Here is a tiny trained network, its code and every weight. The questions are about switching its units off for an input and a target symbol, where a switched-off unit gives its printed mean instead of its output.

import numpy as np


def w(rows, s, z=0):
    codes = np.array(rows[::2]) - 128.0
    scale = np.full(codes.shape[1], s)
    scale[-1] = z or s
    return codes * scale


def norm(h):
    return h / np.sqrt((h * h).mean(-1, keepdims=True) + 1e-5)


def f(y):
    return np.maximum(y, 0)


def softmax(a):
    e = np.exp(a - a.max(-1, keepdims=True))
    return e / e.sum(-1, keepdims=True)


def log_softmax(a):
    a = a - a.max(-1, keepdims=True)
    return a - np.log(np.exp(a).sum(-1, keepdims=True))


def net(x, mask):
    ids = ['ΓΦεζθμ'.index(c) for c in x.split()]
    T = len(ids)
    res = E[ids] + P[:T]
    q, k, v = (norm(res) @ M[0].T for M in (Q, K, V))
    z = softmax(np.where(np.tri(T) > 0, q @ k.T / 2**0.5, -1e9)) @ v
    res = res + np.where(mask[0], z, O[0][:, -1]) @ O[0][:, :-1]
    y = f(norm(res) @ A[0][:, :-1].T + A[0][:, -1])
    res = res + np.where(mask[1:9], y, B[0][:, -1]) @ B[0][:, :-1]
    return log_softmax(norm(res)[-1] @ U[:, :-1].T + U[:, -1])


Q, K, V, O, A, B = {}, {}, {}, {}, {}, {}
E = w([
[150,108,62],'Γ',
[113,111,76],'Φ',
[9,47,38],'ε',
[168,114,29],'ζ',
[211,161,255],'θ',
[172,109,127],'μ',
],0.0054)
P = w([
[101,172,185],'0',
[148,70,110],'1',
[190,130,141],'2',
[89,221,91],'3',
[204,3,78],'4',
[127,126,115],'5',
[94,231,79],'6',
],0.005)
Q[0] = w([
[48,66,148],'h0',
[3,121,90],'h0',
],0.016)
K[0] = w([
[53,100,154],'h0',
[31,96,7],'h0',
],0.015)
V[0] = w([
[144,238,23],'h0',
[227,1,199],'h0',
],0.0045)
O[0] = w([
[219,107,104,251],'h0',
[1,111,78,146],'h0',
],0.0063,0.0017)
A[0] = w([
[55,165,125,59],'n0',
[235,147,79,152],'n1',
[76,107,100,191],'n2',
[160,242,89,3],'n3',
[110,127,242,198],'n4',
[150,139,172,60],'n5',
[190,254,110,221],'n6',
[206,144,217,73],'n7',
],0.0071,0.0027)
B[0] = w([
[111,117,227,143],'n0',
[22,146,210,253],'n1',
[193,170,149,177],'n2',
[146,28,254,163],'n3',
[153,105,48,172],'n4',
[84,123,169,134],'n5',
[223,139,26,230],'n6',
[61,118,225,156],'n7',
],0.01,0.0058)
U = w([
[198,133,254,223],'Γ',
[237,157,40,176],'Φ',
[64,128,150,105],'ε',
[86,13,148,3],'ζ',
[68,131,169,61],'θ',
[76,226,24,119],'μ',
],0.0098,0.002)

Each question gives the input, a string of symbols that net reads in full, and the target symbol t.
The units are the heads (2 rows each of Q, K, V and O) and the neurons (one row each of A and B). Each row of codes is followed by its name. A weight is (code - 128) times the scale printed after its matrix; where a second scale follows, it is the last column's (O, A, B and U).
mask holds one flag per unit, heads first, then neurons. A switched-off unit (its flag False) gives its mean, the last column of its rows in O or B, instead of its output. The means were averaged over made-up inputs and are rounded, as every weight is.
A unit's drop is (log p(t) with every unit on - log p(t) with that unit switched off) / (log p(t) with every unit on - log p(t) with every unit switched off).
The circuit of an input: a set's keep is (log p(t) with only the set's units on - log p(t) with every unit switched off) / (log p(t) with every unit on - log p(t) with every unit switched off). Starting from all 9 units, units are removed one at a time, each time the one whose removal leaves the highest keep (on an exact tie, the one counted first), for as long as the keep stays at least 0.8.
units of the circuit, in order: the units of the circuit, biggest drop first
k most important neurons: the k neurons with the biggest drops, biggest first
drop of u: that unit's drop, to one decimal
input ζ μ ζ ζ θ θ θ, target Φ: units of the circuit, in order : (n6)
input ζ ζ ζ ε, target Γ: units of the circuit, in order : (n3, h0)
input ζ θ ε, target Φ: 3 most important neurons : (n1, n2, n3)
input ε ζ ζ, target μ: 3 most important neurons : (n3, n1, n7)
input ε ζ Φ, target θ: 2 most important neurons : (n6, n3)
input θ Φ ζ θ, target Φ: 3 most important neurons : (n6, n1, n4)
input ζ ε θ Φ, target Γ: 3 most important neurons : (n3, n1, n4)
input ε θ θ ζ, target Γ: 4 most important neurons : (n3, n1, n4, n7)
input θ μ Γ, target μ: 3 most important neurons : (n3, n7, n1)
input μ ζ Γ ζ ζ θ, target ζ: 3 most important neurons : (n6, n4, n7)
input ζ ε ζ ε, target Φ: 2 most important neurons : (n1, n7)
input Γ Φ ζ ζ ε θ μ, target Γ: 4 most important neurons : (n3, n1, n6, n4)
input ζ ε ζ, target μ: drop of n2 : 0.2
input ζ ζ Φ, target θ: units of the circuit, in order : (n1)
input ζ μ Φ ζ ε ζ Γ, target Γ: drop of n0 : -0.1
input ζ ζ ζ θ ζ, target ζ: drop of n6 : 1.1
